[ 375 -608  272 -171   62   62 -184  -56   27  -80 -360 -103  288   95
  -16  287  265    1  249  182  -74  -48  104 -100 -263  345   95  132
 -320 -106 -267  352  -94] | Z_698
[-503 -227 -446 -226   34 -169  406  512  446  303 -223 -368  126 -663
 -397  175 -299 -157  318  106  280 -331  453  312  -87   -9  332   -1
  308 -147    6  -92 -119] | Z_722
[  29    9 -346 -533   76  316  -43  419 -573  -33 -243   17  272  343
 -205  247  181 -127  202  523  -38 -249  511    1  153  151  298   71
  177  785 -144   47  156] | Z_306
[ -76 -526   -7 -576  315  171    9  508 -216  143 -110 -341  526 -112
 -309  358   87 -332  383  350  146 -152  401   20  421  406  388  -19
   63  413 -259  113  -99] | Z_425
[ 465 -800  402 -104   82   14 -190  -41   25  -24 -470 -249  414   39
  -93  299  256  -64  373  199  -50    3  152 -123 -304  548  107  178
 -389 -113 -349  543 -142] | Z_255
[ 584 -699  404 -189  142  -43  -44  -73   11  111 -513 -120  385   42
 -113  485  506  -92  390  194  -28   99  198 -245 -203  478   -3  225
 -388 -184 -251  396 -166] | Z_425
[-525 -178 -474 -223    1 -147  375  533  379  230 -219 -446  105 -594
 -407  178 -347  -89  286   48  273 -349  410  328 -113  -17  310   -2
  315  -94    7 -100 -120] | Z_306
[ -53 -382 -119 -687  353   62   17  536 -188  103 -105 -363  452 -151
 -270  332   39 -513  415  317   19 -139  549   90  324  291  565  -19
   91  438 -170   70  -99] | Z_148
[  25 -104  -49 -271  -12  -82   77  227   27  159 -147 -590   42 -252
 -107 -282 -212  -35  246  161 -128 -258  227  -91 -422   98  275 -114
  -39  -81  194  258  -13] | Z_722
[-108 -376 -147 -689  336   99   54  519 -192  112 -127 -374  482 -151
 -273  379   59 -501  409  290   46 -153  504  127  315  237  523  -39
   70  455 -179   73 -100] | Z_306
[-463 -168 -375 -120   46  -77  280  468  517  109 -153 -442   15 -544
 -361  126 -360 -104  166   16  176 -319  273  402 -278 -116  343   24
  209 -110   46  -64   -9] | Z_727
[  27 -100 -144 -380 -116  -16   -1  209  -21  195 -116 -771   -1 -269
   24 -291 -258 -244  266  160  -77 -247  281   -5 -412   73  283 -160
  -34  -79  251  378  -51] | Z_306
[-108 -401 -106 -632  339   73   41  499 -183   78 -116 -314  476  -83
 -296  337   40 -406  404  301   46 -151  485  131  339  284  514  -16
   87  498 -206   61  -90] | Z_555
[-116 -364 -167 -638  390  161  -15  511 -141   65  -90 -314  429  -90
 -274  319   23 -378  341  284   24 -206  484  110  241  231  554  -15
   91  515 -142   52  -74] | Z_148
[-488 -299 -284 -135   79 -173  237  548  625  162 -178 -499   93 -622
 -442  184 -330  -87  248   -8  190 -327  283  392 -227   -1  383    9
  205 -215  -37  -65    1] | Z_727
[ 599 -719  431 -202  125  -30 -102 -101  -43  102 -472 -128  364   69
  -90  437  459 -143  382  239  -38  145  189 -214 -191  510   18  222
 -375 -176 -279  392 -163] | Z_279
[  74 -254 -132 -437  269   32   61  410 -152  127 -203 -161  315  -34
 -182  314  167 -225  316  210   10 -196  498  -44  234  195  382   43
   49  381 -124   41  -47] | Z_589
[  60 -155  -73 -406  -79  -33   -2  158   -8  239 -112 -712   14 -302
   44 -285 -207 -254  301  194  -30 -214  266  -62 -455  113  301 -158
  -90 -173  237  393  -57] | Z_698
[ -56 -118   -5 -410  -55 -100  -57  322  -83  291 -106 -742   96 -310
   24 -318 -282 -189  329  241  -30 -206  222  -92 -493  159  379 -127
  -29 -215  166  350    0] | Z_255
[ 336 -678  238 -183  268  -57  -33  -45  172   69 -447 -254  349 -126
  -65  332  232 -119  304   70    3  -81  304 -159 -348  334  273  182
 -332 -165  -87  365 -185] | Z_425
[ -60 -462  -76 -616  290  113   11  500 -265  136  -90 -362  495 -106
 -243  316   62 -402  416  342  109 -127  461   54  454  354  441  -30
   69  379 -220  111 -130] | Z_589
[-399 -241 -366 -262   22 -183  431  482  455  290 -223 -416  139 -709
 -387  225 -254 -258  338   37  252 -263  420  326  -27  -14  286   -7
  246 -159   20  -42 -136] | Z_722
[ -53 -511  -16 -604  322  119  -46  502 -288  135  -73 -391  491  -88
 -223  310   48 -342  400  343  102 -134  397   57  363  376  480  -19
   18  385 -256   99 -122] | Z_589
[ -20  -85  -69 -239  -45  -94  -11  261   13  189 -221 -521   41 -183
 -124 -299 -212  132  289  187 -104 -358  221 -155 -513  106  285  -95
   13  -70  175  287  -13] | Z_555
[-419 -243 -344 -166   85 -172  291  493  619  179 -198 -337   63 -647
 -435  221 -190  -51  245  -48  241 -308  366  314 -137  -30  368    3
  265 -210   -8 -102    7] | Z_589
[ 410 -681  268 -197  239  -43  -44 -110  114   40 -413 -265  343 -102
  -35  331  276 -159  276  102    4   -2  269 -150 -322  343  238  189
 -373 -176 -109  371 -202] | Z_279
[  49 -179  -25 -365  -32  -94  -26  206   54  206  -65 -762    4 -332
   13 -240 -255 -278  297  134  -67 -175  217   -5 -454  100  355 -161
 -106 -196  207  329  -85] | Z_689
[ 103 -124  -41 -377  -50 -118    9  192   18  243 -105 -772   21 -363
   51 -268 -224 -274  320  151  -55 -163  230  -42 -503   48  355 -142
 -150 -213  252  342 -111] | Z_689
[-405 -289 -334 -229  138 -203  287  523  648  220 -186 -522  112 -735
 -386  202 -196 -121  292 -100  246 -351  390  333 -183  -50  454  -11
  180 -194   38  -29  -62] | Z_589
[  75  -64 -107 -304 -137   59 -127  130 -185  168  -94 -702  -65  -95
  108 -340 -194 -118  182  242  -86 -231  169  -22 -492   77  219 -117
  -80    6  271  411  -27] | Z_727
[-450 -189 -380 -313   46 -174  416  494  445  324 -214 -456  139 -674
 -403  201 -268 -243  332   58  311 -278  441  308 -105    6  324   26
  249 -144   42  -66 -101] | Z_698
[  57  -90 -207 -372  193  129  -36  410 -277   72 -203    8  243  188
 -147  271  157  -20  228  333    5 -301  431  -88   48  101  347   88
   57  518 -145  -10   44] | Z_689
[ -82 -244 -272 -585  239  237  -44  470 -343   21 -137 -203  375   98
 -230  337   91 -304  267  411   23 -194  524   95  293  232  439   20
  187  633 -158   62   13] | Z_306
[  38 -147   62 -373   33 -123   53  181  163  122  -44 -788    9 -482
  -89 -300 -324 -324  233   31  -91   12  147   46 -470   78  388 -146
 -103 -251  224  185  -59] | Z_589
[ -58 -419 -108 -668  347  108   52  536 -212  122 -105 -378  462 -127
 -258  358   32 -475  455  335   45 -127  496   94  317  280  494   -9
   65  439 -200   86 -133] | Z_689
[-485 -224 -391 -195   42 -127  274  493  598  141 -231 -431   67 -588
 -383  140 -277  -19  222   -8  204 -407  356  338 -282  -58  359   43
  242 -142   12  -53  -26] | Z_255
[ -12 -155   25 -360   41  -51   51  150  134  140  -61 -644  -16 -397
  -96 -300 -299 -310  236  104 -131  -54  134   60 -513   62  343 -150
  -83 -165  185  177  -34] | Z_148
[-468 -222 -364 -158   55 -123  290  474  558  170 -209 -424   57 -602
 -384  185 -283 -105  226  -21  217 -327  313  382 -278  -91  364    6
  201 -158   -2  -89   -5] | Z_306
[ -83 -427 -124 -646  374  121   21  549 -131   87 -102 -396  473 -132
 -282  355   22 -453  418  290   58 -161  487  150  307  262  554  -18
   39  465 -172   84 -101] | Z_425
[  36  -45 -163 -313 -131    8  -38  158  -70  198 -125 -624  -52 -172
   50 -293 -198 -125  211  219  -61 -260  245  -39 -514   42  262 -131
  -16  -52  234  343  -31] | Z_306
[ 584 -687  433 -173  108  -37  -97 -120   71  100 -468 -125  374   63
 -121  417  495 -123  382  215   40  126  174 -221 -220  473   16  199
 -422 -206 -268  441 -131] | Z_555
[ -20  -29  -38 -385  -96  -72  -87  327 -144  271 -127 -698   68 -204
  -15 -307 -221 -125  307  273  -46 -234  237 -146 -514  148  323 -127
   -6 -159  160  341   41] | Z_306
[ 120  -89  -43 -330 -142  -20   28   87  -13  121  -10 -638  -67 -331
   54 -297 -328 -397  208  183 -111  -54  167    7 -408   26  281 -185
  -83 -178  223  276  -20] | Z_698
[  31 -115 -155 -336  -75  -27  -46  182  -34  190 -149 -754  -10 -212
   45 -292 -159  -62  250  162  -49 -307  262  -36 -508   93  289 -120
  -56  -86  286  416 -114] | Z_279
[ -49 -113   38 -404    5 -128  -66  358  -49  231  -23 -899   87 -377
   -8 -338 -328 -273  306  179  -97 -148  183  -69 -458  158  410 -168
  -75 -216  183  329  -17] | Z_727
[   8  -55  -65 -377  -58  -29   57  173   69   45 -131 -641  -37 -317
  -62 -293 -228 -198  187   97 -137 -119  218   19 -486   67  270 -127
  -14  -88  205  217   36] | Z_698
[ 438 -732  345 -235   85    8 -107  -67   48  -26 -327 -217  345  -16
  -39  338  266 -196  339  172  -46   38  127  -76 -110  363   93  102
 -356 -177 -248  378 -178] | Z_689
[ -78 -275 -231 -634  331  149   12  504 -236   60  -88 -280  409  -43
 -250  340   65 -352  318  332   36 -193  517   95  298  191  512   -3
  123  571 -107   32  -74] | Z_722
[-482 -244 -352 -243   35 -148  413  502  450  269 -175 -453  142 -703
 -437  221 -324 -302  299   57  275 -209  365  359  -23   15  288  -20
  258 -169  -11  -80  -88] | Z_727
[ 553 -733  423 -197  169   37  -67  -96   19   77 -464 -118  367   58
 -103  416  406 -199  380  261 -101  129  146 -192 -256  459   34  196
 -413 -192 -287  391 -179] | Z_148
[ 395 -730  279 -151  220  -68  -76  -48  144   10 -466 -239  348 -108
  -42  332  247  -62  328   96   17  -41  268 -193 -351  346  234  170
 -331 -241 -143  374 -217] | Z_689
[ -39 -201   86 -421   32 -105   57  207  163  125  -33 -796   27 -482
 -170 -283 -319 -393  275   78  -88   -8  135   78 -472  126  362 -174
  -78 -231  156  181  -42] | Z_279
[ -80 -264 -234 -668  282  160   47  486 -270   70 -125 -279  399   17
 -234  341   75 -388  336  338   -6 -207  518  127  282  198  460    2
  101  595 -168   31  -58] | Z_306
[-437 -150 -445 -192   83  -92  281  505  558  190 -220 -317   46 -543
 -425  215 -192   32  232    2  268 -395  371  330 -260 -121  364   29
  269  -42   24  -95  -12] | Z_306
[-431 -198 -360 -172    2  -76  272  450  524  133 -140 -433   29 -562
 -367  127 -315 -112  169   37  179 -318  276  429 -251  -90  326   19
  195  -58   -1 -102    2] | Z_722
[ 546 -703  368 -213  172  -43  -61  -82  -19  180 -506 -131  393   36
  -76  435  446 -118  411  243   28   86  237 -246 -228  456   45  228
 -375 -186 -210  425 -196] | Z_727
[ -94 -278 -212 -631  285  224  -24  519 -365   41  -92 -288  405   60
 -231  273   30 -321  325  385   20 -202  465  108  288  223  479   15
  114  617 -166   44  -45] | Z_589
[-395 -234 -337 -248   90 -199  333  508  628  233 -231 -434  105 -691
 -364  215 -158  -84  276  -45  274 -310  421  307 -167  -22  365   24
  242 -206   33  -41  -28] | Z_698
[-513 -225 -404 -341   57 -127  284  647  582  164 -138 -712  114 -751
 -351  120 -374 -274  295  -10  283 -377  430  423 -188  -84  482  -33
  269 -154   76   38  -92] | Z_689
[  94 -206  -92 -475  258   53  -10  377 -196  149 -167 -168  304   34
 -175  316  247 -171  276  233   53 -208  426  -57  133  189  357   40
   14  437 -110   54  -35] | Z_279
[  94  -87 -195 -402  196  153    1  390 -259   96 -207  -39  250  167
 -136  271  261 -119  209  338   26 -274  483 -105  142  131  292   73
   57  516 -103   63   36] | Z_722
[  17 -176   14 -310   41 -133   47  303   68  225 -186 -731  105 -307
 -136 -290 -243   14  329  107  -83 -317  223  -79 -476  134  328 -101
  -70  -81  212  320  -94] | Z_722
[ 390 -686  305 -231  137   65 -190  -61  -18   38 -392 -175  377  118
   13  311  380  -21  334  196   10  -74  128  -98 -267  383  114  170
 -402  -44 -260  471 -170] | Z_255
[-450 -263 -275 -181   73 -147  316  506  589  181 -153 -497   92 -642
 -406  185 -313 -144  260  -16  186 -316  272  365 -236  -31  352   15
  156 -203  -35  -72  -17] | Z_698
[ -99  -80 -133 -232    8  -24   18  232   55  137 -162 -529   27 -244
 -118 -314 -302   37  210  168  -87 -338  201  -69 -563   20  339 -118
    2  -45  214  243   -2] | Z_727
[ -55 -497  -57 -638  325  100  -24  493 -265  133  -65 -375  475 -106
 -245  337   88 -330  390  335  118 -137  434   45  453  381  429  -30
   52  422 -231   60 -164] | Z_722
[   5  -69  -97 -261  -56  -62   11  219  -25   91 -175 -527   29 -175
 -115 -273 -196  103  222  137  -96 -330  203 -122 -455   67  276 -128
    2    5  195  257  -14] | Z_555
[ -68 -132   24 -362   47  -72   46  145  168  105  -56 -665  -11 -439
 -111 -278 -268 -285  190   48 -115  -52  106   74 -517   25  329 -152
  -82 -159  199  150   11] | Z_727
[-440 -223 -413 -300   43 -212  410  517  428  308 -222 -470  142 -680
 -383  207 -277 -253  350   82  274 -275  478  336  -46    9  346   18
  269 -161   43  -57 -168] | Z_722
[ 397 -663  330 -112  219  -63  -90 -141  171   36 -354 -143  313 -117
  -48  268  225 -155  279  129   23   70  173 -161 -349  312  226  152
 -396 -268 -166  309 -176] | Z_722
[ 114 -287    0 -498  274  -20   38  389  -81  213 -207 -164  339  -75
 -190  356  220 -293  347  218   92 -143  459  -81  155  231  371   68
    4  290 -151   67  -41] | Z_255
[  85 -240 -110 -431  249   15   27  388 -131  152 -171 -136  315   11
 -148  315  218 -149  277  231   37 -215  459  -54  184  195  360   49
   37  375 -141   28  -28] | Z_279
[ 366 -672  287 -215   93  -15 -174    6  -37   56 -390 -164  380   99
  -45  324  333   41  369  234   54 -101  160 -153 -236  394  115  150
 -329 -132 -263  405 -193] | Z_689
